Below are the code and all the weights of a small trained network. Each question names an input and a class and asks about switching units off, where a switched-off unit gives its printed mean instead of its output.

import numpy as np


def w(rows, s, z=0):
    codes = np.array(rows[::2]) - 128.0
    scale = np.full(codes.shape[1], s)
    scale[-1] = z or s
    return codes * scale


def norm(h):
    return h / np.sqrt((h * h).mean(-1, keepdims=True) + 1e-5)


def f(y):
    return y / 2 * (1 + np.tanh(0.7978845608 * (y + 0.044715 * y**3)))


def log_softmax(a):
    a = a - a.max(-1, keepdims=True)
    return a - np.log(np.exp(a).sum(-1, keepdims=True))


def net(x, mask):
    res = np.array(x, float).reshape(1, 3) / 4 @ E
    u = 0
    for l in range(2):
        y = f(norm(res) @ A[l][:, :-1].T + A[l][:, -1])
        res = res + np.where(mask[u : u + 4], y, B[l][:, -1]) @ B[l][:, :-1]
        u += 4
    return log_softmax(norm(res)[-1] @ U[:, :-1].T + U[:, -1])


A, B = {}, {}
E = w([
[167,209,166],'x0',
[174,168,2],'x1',
[172,176,109],'x2',
],0.0086)
A[0] = w([
[205,202,76,134],'L0N1',
[61,247,253,2],'L0N2',
[155,36,8,100],'L0N3',
[110,58,81,240],'L0N4',
],0.0077,0.0022)
B[0] = w([
[128,15,168,206],'L0N1',
[139,233,180,253],'L0N2',
[117,190,147,240],'L0N3',
[254,149,61,219],'L0N4',
],0.0087,0.0038)
A[1] = w([
[161,155,181,196],'L1N1',
[192,83,254,149],'L1N2',
[223,246,32,164],'L1N3',
[118,174,32,3],'L1N4',
],0.0074,0.0015)
B[1] = w([
[114,26,220,171],'L1N1',
[108,84,254,205],'L1N2',
[212,43,185,254],'L1N3',
[152,126,11,150],'L1N4',
],0.0049,0.0055)
U = w([
[84,2,143,244],'0',
[167,77,159,153],'1',
[128,139,88,190],'2',
[157,146,69,5],'3',
[47,155,157,207],'4',
[111,172,148,93],'5',
],0.0092,0.0023)

Each question gives the input, the list of numbers given to net, and the class t.
The units are the neurons (one row each of A and B). Each row of codes is followed by its name. A weight is (code - 128) times the scale printed after its matrix; where a second scale follows, it is the last column's (A, B and U).
mask holds one flag per neuron, layer by layer. A switched-off neuron (its flag False) gives its mean, the last column of its row in B, instead of its output. The means were averaged over made-up inputs and are rounded, as every weight is.
A unit's drop is (log p(t) with every unit on - log p(t) with that unit switched off) / (log p(t) with every unit on - log p(t) with every unit switched off).
The circuit of an input: a set's keep is (log p(t) with only the set's units on - log p(t) with every unit switched off) / (log p(t) with every unit on - log p(t) with every unit switched off). Starting from all 8 units, units are removed one at a time, each time the one whose removal leaves the highest keep (on an exact tie, the one counted first), for as long as the keep stays at least 0.8.
circuit, biggest first: the units of the circuit, biggest drop first
k most important neurons: the k neurons with the biggest drops, biggest first
top k neurons in layer l: the k neurons of layer l with the biggest drops, biggest first
drop when u is switched off: that unit's drop, to one decimal
input [4,5,0], class 0: circuit, biggest first => [L0N1; L0N2]
input [3,7,-1], class 0: most important neuron => [L0N1]
input [8,6,-6], class 0: 2 most important neurons => [L0N1; L0N4]
input [6,5,-1], class 0: circuit, biggest first => [L0N1; L0N4; L0N2]
input [8,8,-4], class 0: 3 most important neurons => [L0N1; L1N3; L0N2]
input [7,5,-1], class 0: 2 most important neurons => [L0N1; L0N4]
input [6,7,-2], class 0: top 3 neurons in layer 0 => [L0N1; L0N2; L0N4]
input [4,7,-5], class 0: top 2 neurons in layer 0 => [L0N1; L0N2]
input [5,2,-4], class 0: 2 most important neurons => [L0N1; L0N3]
input [-6,1,-5], class 2: top 2 neurons in layer 0 => [L0N4; L0N1]
input [4,4,-8], class 0: drop when L0N3 is switched off => -0.1
input [-6,2,-6], class 2: drop when L0N1 is switched off => 0.1
